In the rows, 128 means zero.
Each row of numbers stands for one element and depends on some of the facts below. Use the named rows to name the rest.

Some facts about the elements:
ζ: refers to; ε: belongs to class
tifo | ζ brasun | ε 544
sagrebor | ε 986
drurem | ζ flinur | ε 152
troki | ζ fabror, skibru | ε 42
papler | ζ kefol | ε 324
niskek | ε 986
dritrepu | ζ nenam, flinur | ε 152
baplaplal | ζ dredasti | ε 939
vabo | ζ todal | ε 152
rosapu | ζ fluskes, zolis, flinur | ε 324
tronos | ζ brasun | ε 324
bemal | ζ tifo | ε 939
kludu | ε 986
vevon | ζ dregadas, vabo, kitriskar | ε 324
bugras | ζ niskek | ε 324
figin | ζ truges, zolis | ε 324
stinan | ζ loplu | ε 324
fabror | ζ gesabun | ε 939
notrozor | ζ stosti | ε 152
lutor | ζ brodrusti, flinur | ε 939
sokla | ζ pedir, siston | ε 939
fabril | ζ tronos, flinur, digul | ε 42
bekliklo | ζ tosti, skedre, kurel | ε 152
fluskes | ζ flinur | ε 152
zeram | ζ flinur | ε 152
nuzak | ε 939
skinas | ζ nudru, flinur | ε 939
flibrukon | ζ flinur, digul | ε 42
sagrakan | ζ kitok | ε 42
traskim | ζ kurel | ε 324
brodrusti | ε 986
kefol | ζ brasun, flinur | ε 324
latir | ζ brenis | ε 324
vatra | ζ guster, loplu | ε 939
brinefin | ζ drabro | ε 152
defor | ζ papler, druplak | ε 42
plepuplon | ζ skinas | ε 939
minem | ζ nudru, dribo | ε 42
grufe | ζ bruskik | ε 324
mabak | ζ trimos | ε 324
fanak | ζ tifo, tronos, kigru | ε 42
todris | ζ fazor, rakun, flinur | ε 544
brenis | ζ fazor, ranan | ε 324
bibrarel | ε 544
pedum | ζ brasun, dribo | ε 324
grupum | ζ truges, fegonan | ε 986
truges | ζ niskek | ε 152
dasteson | ζ tronos, flinur | ε 42
kitriskar | ζ breris, tronos | ε 986
pugre | ζ brugim | ε 152
voda | ζ bruskik, tronos, flinur, brugim | ε 152
latrem | ε 42
flifak | ε 324
skibru | ζ flinur | ε 324
navuk | ζ trubak, ronis | ε 324
drazusti | ζ fegonan | ε 986
skosti | ζ guster, brasun | ε 939
tratraklas | ζ stosti, ranan | ε 324
stidipli | ζ flinur | ε 544
stadre | ε 42
kluvol | ζ tifo, niskek, vatra, latrem | ε 324
dribo | ζ flinur | ε 544
fizedri | ζ tronos, flinur | ε 152
kibre | ζ guster, flinur | ε 324
letor | ζ flifak | ε 152
viklumak | ζ fazor | ε 324
kigru | ζ flinur | ε 939
kluvu | ζ trogos, kitriskar | ε 152
tigrum | ζ digul | ε 42
ranan | ε 544
brasun | ζ flinur | ε 939
fazor | ζ flinur | ε 544
taflis | ζ benum | ε 324
trumin | ζ fazor, viflavu, brasun | ε 986
dregadas | ε 324
zaplir | ζ letor, babretu | ε 324
zaful | ζ stosti, zolis | ε 324
stidur | ζ zolis, ronis | ε 152
todal | ε 324
dredasti | ζ viklumak, bibrarel, pedir | ε 152
vokli | ζ dribo | ε 324
stupur | ζ guster, kludu | ε 42
vitun | ζ fazor, brasun, tronos | ε 324
bralo | ζ tinas, benum, flinur | ε 324
bruplebrok | ζ skibru | ε 324
nurigre | ζ siston | ε 324
gruvur | ζ gonu | ε 42
zeval | ζ fazor, brodrusti, vatra, plepuplon | ε 939
zezol | ζ tifo | ε 42
tunam | ζ fazor, flinur | ε 152
getemen | ε 939
rabru | ζ skidaru | ε 42
druvos | ζ flifak, tifo, skobeklil, flinur | ε 42
rakun | ζ brasun | ε 324
poda | ζ nudru, nuzak | ε 42
nuba | ζ vokli | ε 42
dorogrum | ζ flibrukon | ε 152
tragrik | ζ latrem, fluskes, skobeklil | ε 986
bruskik | ζ brasun, fluskes | ε 42
flisok | ζ digul | ε 42
kitok | ζ druplak | ε 986
gonu | ζ dritrepu | ε 544
nonek | ζ brasun, ranan | ε 939
klaflos | ζ flinur | ε 152
breris | ζ flinur, brugim | ε 152
digul | ε 152
drabro | ε 986
nuzo | ζ sagrebor, kurel | ε 152
viges | ζ ronis | ε 324
festanok | ζ tronos | ε 152
flinur | ε 986
trubak | ζ fazor, nudru, loplu | ε 324
vuvik | ζ tosti, nenam | ε 42
grani | ζ zeram, brasun | ε 152
flefur | ζ rosapu, klekal, kludu, drurem, digul | ε 939
tinas | ε 986
ronis | ζ zezol | ε 152
trogos | ζ guster, niskek, brasun, flinur, loplu | ε 152
guster | ζ fazor, brasun | ε 42
klekal | ε 152
stosti | ζ flinur | ε 544
kurel | ζ flinur, digul | ε 939
nenam | ζ kigru | ε 42
gesabun | ζ nuzo, flinur | ε 544
testas | ζ nudru, flinur | ε 152
miraklak | ζ flinur | ε 42
zolis | ζ guster | ε 986
babretu | ζ flinur | ε 324
fadu | ζ sagrebor | ε 939
benum | ε 152
drilus | ζ gruro | ε 939
loplu | ζ brasun | ε 986
fegonan | ζ minem | ε 42
patri | ζ brasun, nudru | ε 544
zusodri | ζ niskek, bemal | ε 324
nabra | ε 152
siston | ζ grupum | ε 324
sode | ζ guster, kitriskar | ε 152
skobeklil | ζ brasun, flinur | ε 324
rubril | ε 324
brugim | ζ pedir | ε 152
tosti | ε 324
pedir | ζ niskek, flinur | ε 152
skedre | ζ brasun, klikek | ε 324
druplak | ε 939
gruro | ζ klekal, digul | ε 939
trimos | ζ tronos | ε 42
tragram | ζ dribo | ε 152
gregil | ζ tifo, kibre, digul | ε 152
viflavu | ζ trogos | ε 939
nudru | ζ flinur | ε 324
lidor | ζ nuzo, stosti, bralo, drurem | ε 42
fleler | ζ stosti | ε 152
klikek | ε 324
luri | ζ bibrarel, skidaru | ε 152
skidaru | ζ fazor | ε 324

Some rows with their names:
rakun: [112 126 130 133 105 126 132 111  93 136 139 134 128 118 128 134 127 122
 132 156 113  89 130 113 125  87 122 129 127 131 138 141 131 126 126 125
 129 122 125 148 116 108 127 133  89 138 134 124 129 132 115]
tigrum: [162 114 136 121 104 129 150 112 146 130 133 147  94  83 128 130 110 129
 139 100 112 134 126 121 123 130 137 144 119  95 133 122 133 122 126 141
 134 120 126 120  93 152 122 129 127 107 135 123 132 148 115]
vokli: [123 131 132 132 114 120 124 104 109 132 139 131 102 101 126 145 110 122
 136 144 132  83 132  92 134  89 118 125 122 121 124 126 130 120 119 136
 140 125 129 140 137 112 129 114  81 153 133 129 132 130 114]
tragram: [126 123 153 150 105 140 116 127 129 125 114 149 107 130 112 114 100 111
 111 106 151 139 136 128 134 144 129 148 132 126 131 111 119 119 126 152
 115 120 125 123 136 160 123 104 133 137 142 124 135 142 132]
kitok: [126 137 142  96 144 141 146 186  91 125 120 153  98  52 119 188 182 168
 156 131 145 112 125 161 129 194 149 148 112 137 116 131 114 178 140 142
 139 112 119 110 113 103 135 144 106 133 120 133 129 134 138]
tunam: [118 119 151 150 100 143 121 132 119 128 113 151 126 141 114 107 111 112
 107 115 138 143 135 141 128 141 131 152 135 133 140 121 119 122 131 145
 108 118 122 127 123 158 123 116 137 126 143 120 133 143 132]
skidaru: [115 125 128 140 105 128 137 112  84 140 139 133 139 129 129 122 133 121
 127 168 117 105 132 125 122  77 130 124 127 134 144 142 128 136 126 123
 126 125 122 151 108 104 125 142  92 136 134 122 129 132 117]
fluskes: [122 123 147 150  98 142 121 134 122 124 110 149 135 152 114 118 116 115
 104 116 135 140 133 140 130 138 127 151 138 131 142 126 122 122 133 139
 105 117 123 125 124 157 121 120 146 127 141 129 134 140 128]
stupur: [165 116 136 123 107 129 150 112 146 130 132 146  93  87 128 127 110 129
 138 104 116 138 127 122 123 127 138 141 118  94 133 122 132 126 125 142
 133 121 126 120  94 152 120 130 129 109 134 125 133 146 116]
gruro: [135 140 137 116 129 132 136 123 144 144 113 128 144 154 117 147 135 119
 148 106 119 148 128 106 123 133 118 122 124 146 141 125 118 125 142 126
 135 111 126 142 114 142 118 141 132 121 130 120 124 145 143]
viges: [110 123 134 135 106 127 133 108  89 140 143 136 117 107 128 120 121 118
 135 154 119  94 132 115 123  90 127 128 124 134 137 134 127 126 122 131
 133 124 123 152 114 110 128 129  79 137 136 113 128 136 120]
nurigre: [128 128 134 143 118 123 129 102  95 139 142 131 101 105 127 120 110 117
 132 156 144 106 136 105 128  81 131 117 118 125 128 121 124 134 114 140
 140 130 124 146 128 108 126 122  75 152 134 121 131 133 122]
zaful: [108 123 132 134 106 127 131 109  93 139 143 137 119 105 127 125 122 118
 136 149 116  89 131 112 125  98 124 129 125 134 137 132 128 121 122 130
 134 123 124 150 115 111 130 128  77 137 137 113 127 136 117]
bemal: [140 141 139 119 135 132 136 121 142 144 112 126 137 156 117 141 131 119
 147 114 127 156 131 106 123 124 122 118 122 143 138 125 116 132 139 129
 135 113 125 141 116 140 114 141 132 125 129 123 125 144 146]
vabo: [132 120 165 127 164 128 118 132 111  87  94 151 112 178 109  76 102 114
 106 144 113 131 140 120 126 184  97 135 133 123 135 158 117 112 117 120
  85 104 117 137 126 164  90 124 167  98 135 131 151 125 116]
bekliklo: [112 120 153 146  92 143 121 132 121 129 112 151 125 141 116 116 112 114
 110 111 130 133 134 138 128 135 129 157 137 132 138 126 122 119 135 144
 108 115 124 126 123 161 124 114 142 126 143 123 134 144 132]
fabril: [164 115 137 122 108 127 150 111 146 130 131 147  90  84 128 128 109 129
 139 101 114 136 127 121 123 128 138 142 118  94 132 123 132 126 126 142
 133 120 126 120  94 152 120 128 129 108 134 125 134 147 116]
latrem: [173 123 129 123 106 126 152 116 150 124 126 141 114 109 129 146 119 135
 130 112 113 139 125 122 126 113 133 140 122  91 137 133 137 131 131 132
 126 121 128 115  96 147 118 138 145 112 130 143 135 140 108]

Rows to name:
No name comes twice in this set of rows, the named rows included.
[130 136 140 116 129 134 135 121 142 147 116 131 134 141 116 137 131 115
 152 102 120 149 129 107 121 138 121 125 122 149 139 119 116 122 140 131
 139 111 125 144 112 144 119 137 122 119 132 111 123 149 148] => drilus
[133 137 141 116 132 133 135 120 141 147 115 130 131 142 116 136 129 116
 150 104 124 151 130 106 122 135 123 122 122 146 137 118 115 124 138 132
 140 112 125 144 114 143 118 136 123 122 132 113 124 148 148] => flefur
[103 123 133 130 101 128 131 110  94 139 143 138 121 102 128 131 123 119
 138 145 110  82 129 110 125  97 121 133 126 134 137 135 130 117 125 129
 134 120 125 149 115 112 132 126  80 135 137 114 128 137 118] => traskim
[110 131 126 129  96 125 133 114  96 134 133 132 142 132 131 152 133 128
 129 158 104  82 128 111 127  71 117 133 132 129 141 152 136 125 134 118
 122 120 127 143 117 107 127 136 103 140 132 137 131 130 111] => klikek
[112 125 128 135 105 127 134 112  91 136 140 135 133 121 128 131 129 121
 131 158 114  93 130 117 125  88 123 128 127 133 141 139 130 126 126 124
 129 123 124 149 114 108 128 135  88 137 135 121 128 133 114] => brenis
[123 119 148 159  98 146 127 132 109 131 113 148 137 154 115  94 117 111
 101 129 143 162 137 155 124 129 141 145 135 137 146 122 116 135 130 143
 104 122 119 131 114 153 119 128 141 124 142 121 132 143 134] => luri
[133 144 123 109 185 141 134 166 130 146 113 131 118 129 108 178 168 147
 166 121 130 142 126 130 131 122 129 143 125 132 135 145 104 174 152 136
 138 105 125 132 118 120  85 138 115 122 116 128 122 135 145] => druplak
[177 122 133 126 111 125 148 109 154 126 129 141  91  90 127 139 107 131
 135 105 127 140 128 113 128 117 137 137 117  86 128 121 133 130 124 143
 136 124 128 114 104 150 119 127 133 119 131 137 136 142 113] => minem
[134 139 142 103  76 129 148 143 123 110 117 147 159  98 125 183 156 140
 126 109 126 111 120 132 126 220 121 124 117 153 131 110 138 110 136 118
 130 119 124 114 113 125 176 154 135 136 134 139 129 139 121] => sagrebor
[127 123 146 157  99 144 125 134 116 126 110 147 143 161 115 108 118 114
  99 128 142 156 136 150 127 127 134 145 137 133 146 126 120 133 133 140
 103 121 121 127 119 153 118 128 148 128 140 129 133 139 130] => dredasti
[123 128 140 114 159 113 130 111  85 102 123 134 121 151 125 109 120 124
 130 181  91  80 134  96 123 121  93 116 126 123 135 173 129 117 115 103
 109 111 121 155 119 112 101 140 115 114 127 133 145 117 101] => dregadas
[111 125 135 133 109 126 129 107  95 139 141 136 109 103 128 128 116 119
 137 148 122  88 132 106 126  92 123 128 123 130 132 131 128 123 121 134
 136 123 125 148 121 111 129 123  79 141 136 117 130 135 119] => pedum
[120 119 152 151 103 143 122 131 118 126 113 150 122 143 113 103 109 111
 107 118 140 145 136 141 128 143 131 149 134 132 139 121 118 123 129 145
 108 118 121 129 124 158 120 117 138 125 142 120 134 142 132] => pugre
[167 118 135 121 109 127 151 114 145 126 128 145  99  96 128 132 114 132
 136 109 110 137 127 121 123 121 135 141 120  93 134 130 134 127 127 136
 129 120 126 119  93 151 118 133 138 106 133 132 135 143 112] => trimos

The same elements again, as new rows of numbers:
Some elements and their rows:
nabra: [ 85  95  89 120 151  92  95 111 174 103 150 194  71 183 161  94 106 153
 110 140 128 110 131 102  86 112]
fizedri: [ 85  93  77 124 151  95  96 108 174 104 150 184  67 179 158  95 106 148
 106 150 129 110 131 106  91 121]
skobeklil: [ 78 105 162 119 143  68 102 116 147  97 162  91 146 105 148 127  98 117
 140 134 136  84  97 153 142 175]
bralo: [ 77 108 158 110 135  68 104 114 148  99 161  96 150 101 142 123 101 119
 136 140 137  86  96 163 139 168]
bruplebrok: [ 77 104 145 119 142  72 104 110 148  99 160  78 144  97 146 128 100 110
 133 149 139  83  96 160 144 180]
grufe: [ 96 111 116 121 138  66 107 113 119 131 164  95 137  92 156 131  94 118
 122 116 146  86 109 117 132 172]
tosti: [ 89 111 140 110 139  59 104 124 106 121 164 108 142 100 155 134  97 129
 132  91 142  75 114 110 120 168]
papler: [ 96 106 144 108  90  73  98 110 102 102 160  90 153 124 187 134  93 125
 141 119 140 135 110 137 145 162]
flifak: [ 96 108 162 107  91  72  99 119  98 101 162  97 148 121 155 130  96 132
 131  93 131 121 112 136 146 178]
kibre: [ 97 107 149 111  91  76 100 115 100 102 160  87 144 117 156 130  95 127
 127 105 133 122 112 138 151 184]
troki: [ 93  93 138 125  82 101  95 103 136 128 152 125 113 160 162 113 121 131
 103 147 124 127 134 135 129 151]
guster: [ 73  93 166 134 136  90  94 109 184 121 156 142 116 153 157 111 120 126
 123 163 125  88 119 142 118 138]
todris: [ 90 101  98 137  96  76  95 112 167 136 153 138  95 145 158 110 108 129
 112 144 133  94 128 117  99 115]
dribo: [ 74  94 144 138 103  78  89 114 199 104 153 135 102 159 150 107 109 126
 129 162 123  92 114 150 110 114]
kurel: [107  93 169 107 109 101 103 105 110 101 142 174 128 152 171 123  99 130
  99 108 138  94 127 148 134 191]
viflavu: [109  93 173 112 110 100 103 105 116 103 144 177 127 155 172 122  96 129
 100 107 138  95 126 145 137 191]
skosti: [110  92 160 116 112 102 104 101 115 105 144 166 124 151 172 124  97 123
  96 119 140  96 125 149 140 194]
kludu: [ 97  96 162 101 140 101 100 110 113  89 154 178 120 168 163 112 103 145
 111 106 129 124 127 127 132 175]

Name these rows:
No name comes twice in this set of rows, the named rows included.
[ 91  93 128 123  85  93  89  92 138 128 151 133 135 185 246 122 113 125
 143 182 142 160 132 126 118 100] => sagrakan

The same elements again, as new rows of numbers:
Some rows with their names:
benum: [ 65 122 156  83 144  86 151 121 165 157  86 143 153  99 115 100 157 114
  97 163 122  92  89 102 121 102  94]
nuzo: [ 74  95 167  92 141  95 150 130 185 168  97 138 146  82 118 112 149 113
 107 158 139  91 105 108 131 100 109]
fluskes: [ 59 126 139  90 153  93 147 133 190 166  97 136 150  90 133  97 138 117
 104 147 126  90 118 114 132  97  96]
rakun: [ 74  96 130  79 166 112 183 166 173 124  80 128 137 110 159 128 131 146
 130 124 143 106  94 116 154  76 114]
vitun: [ 73  71 143  88 159 107 184 166 178 125  76 106 109  97 148 136 133 155
 133 115 142 114 117 129 154  64 130]
skedre: [ 81  82 136  82 162 112 187 166 171 122  86 125 131 101 155 133 134 144
 130 122 148 102  98 114 149  78 130]
viklumak: [ 64  91 130  84 159 102 183 166 171 118  61 140 126 125 148 132 134 152
 131 118 131 101  80 117 154  83 103]
nudru: [ 72 125 130  82 168 116 188 165 161 116  88 144 146 123 161 122 139 139
 125 131 143 113  72  99 148  83  97]
gruvur: [ 95  87 154 133 124 110 161 121 144 129  49 129 122  89 150 104 131 120
 106 121 156 132  94 124 140  64 147]
stupur: [ 96  76 145 139 127 116 151 141 156 151  44 142 100  93 155 102 134 121
 115 115 157 117  96 139 151  80 146]
tigrum: [109  73 159 138 126 121 155 144 154 157  64 148 103  83 160 108 134 108
 102 126 162 119  84 121 149  93 147]
nuba: [ 89  94 161 136 126 108 166 115 141 120  49 128 127  92 149  96 139 122
 113 116 159 135  94 131 142  58 144]
stidipli: [ 74  93 152 102 185 106 189 116 144 137  86 105 108  89 135 148 140 119
  76 130 145 103 103 138 154  54 131]
brasun: [ 94 133 124  81 172 127 149 135 153 150  81 124 149 134 159 114 137 108
  85 135 123  85  73 125 113 105 117]
druplak: [101 129 138  80 159 124 151 131 142 111  89  99 152 117 120 127 132 100
  88 137 143  83  74 133 113 104 148]
fabror: [106 115 167  90 147 124 157 126 147 143  85  98 129 111 129 142 143 122
 109 141 145  85  69 126 118  92 141]
nonek: [ 88  96 148  96 146 120 151 132 154 145  68  96 108 112 119 142 131 142
 121 116 128  84  86 155 139  83 144]
kitriskar: [ 96  96 126  80 176 121 153 145 181 144  60 131 130 123 114 140 139  94
  78 127 102 142 122 144  98  69 141]

Which element is each row?
No name comes twice in this set of rows, the named rows included.
[ 77 103 134  81 162 110 184 167 151 112  90 114 148  96 149 131 132 136
 125 126 153 104  95 111 152  79 132] => papler
[ 59  76 162 103 153  90 138 137 198 164  90 132 141  87 120  99 131 131
 124 121 128  88 129 151 144  92 127] => stidur
[ 62  96 169 106 137  84 148 125 181 160  92 105 142  79 116 104 146 138
 121 132 136  97 129 135 140  70 113] => testas
[ 81 103 149  86 160 111 142 146 198 168  94 155 148  91 140 101 137 103
  90 164 138  86  91 103 130 109 110] => klekal
[ 97  69 159  77 163 111 150 124 149 107  43 156 148 132 103 150 135  93
  80 131 107 109  70 145 103 109 147] => drabro
[ 58 103 173  96 142  86 153 120 174 159  97 113 147  80 117 100 148 127
 120 134 135 100 123 132 128  72 109] => tragram
[ 69  74 166 110 151 100 144 143 200 168  94 124 133  80 125 106 132 126
 122 129 141  94 130 144 146  93 134] => gregil
[ 94 118 136 128 127 115 162 132 145 138  53 141 136  99 160  99 137 107
  90 127 152 126  86 112 137  79 141] => nenam
[ 77 127 122  81 171 118 154 135 177 125  67 147 139 129 111 141 151  94
  79 121 112 133  76 142 117  97 123] => brodrusti
[ 71  75 144  86 145 103 190 163 168 117  68 115 112  98 135 147 135 153
 135 120 144 108  85 120 155  74 123] => tratraklas
[ 69  85 178  79 178 115 187 157 153 111  88 150 147 125 164 105 137 138
 131 113 150 119  73 127 131  71 104] => siston
[101  89 149 138 128 118 155 137 149 153  58 144 108  86 157 101 136 107
 102 123 160 127  84 117 142  84 143] => flibrukon
[ 83  87 161 141 123 105 162 116 147 123  48 122 116  89 144 101 136 126
 118 115 158 134  95 136 146  58 146] => poda
[ 82  87 170  93 150 121 148 118 150 134  55 105 113 128 124 130 138 143
 128 115 123  84  71 152 126  86 135] => baplaplal

The same elements again, as new rows of numbers:
Known rows:
zeram: [176 106  98 136 139 142 100 158 134 120 124 130 101 110 162]
gregil: [135 137  89 126 195 129  95 178 127 134 153 129  99  94 145]
stidur: [135 116  95 114 174 107 102 170 145 133 158 135 122  82 148]
vitun: [102 167 132 130 145 108 202 121  90 149 127 142 147 102 159]
skidaru: [107 124 165 109 106 141 166 126  96 109  92 156 166 135 175]
bralo: [119 154 145 158 139 136 187 127 101 134  80 145 157 123 133]
skobeklil: [122 134 146 135 127 112 166 102  77 135  98 140 136 122 154]
flifak: [116 104 159 138 120 113 142  94  64  96  85 125 150 135 147]
latir: [ 95 147 151 115 119 132 185 133 101 126 103 148 174 116 154]
viklumak: [102 132 157 110 118 131 175 125  97 118  92 161 161 131 169]
latrem: [143  55 128  99 105 138 106  92 118 117 184 119 145 174 104]
fanak: [139 120  82 117 132 134 150 119 122 171 201 125 136 142 109]
rabru: [127 112 103  82 106 163 149 144 148 148 174 147 173 161 117]
zezol: [131  80 109  96 125 138 117 103 110 145 202 122 134 154 109]
dribo: [153 119  85 111 103 102 117  69 155  98  74 133  93 165 108]
getemen: [ 98 156 173 128 108 107 100 143 180 102 110  66 166 123  79]
drilus: [ 94 188 163  98 164 123  92 150 144 143 131  56 112 151 104]
kigru: [153 154 178 124  95 114 116 115 159 148 124  72 105 145 136]

Name these rows:
No name comes twice in this set of rows, the named rows included.
[118 178 167 126 145 138 122 155 165 143 108  64 125 144  99] => fadu
[134  77 180 135  22 193  40  74  93  77  96 148  67 193 135] => flinur
[160 101  99 139 138 124  87 154 132 108 129 123 118  95 140] => letor
[130 159 170 106 132 130  95 131 144 142 114  52  93 163 128] => kurel
[174 114 100 146 147 114 106 157 150 117 137 148 116 114 158] => breris
[130 113  97  64  67 109  92  78 145  86  80 146 107 180 137] => fazor
[134 133  84 109 149 163 146 128 120 166 196 111 128 165 102] => fabril
[ 81 135 153 123 153  93 165 115  76 120 126 136 150  96 137] => viges
[136  81 114  77  87 162 105 104 100 121 176 123 148 183 133] => guster
[114 133 156 176 114 151 123 112 177 154 129 181  78 105  83] => drazusti
[155 115  92 117 117 164 152 122 125 164 179 129 135 168 110] => miraklak
[118 128  88  91 143 157 138 136 120 158 191 123 145 164 105] => stupur
[137 100 161 138  99 130 157  93  81 106  73 138 138 145 160] => nudru
[176  96 111 148 105 159  86 160 140  84  87 137 133 129 134] => benum

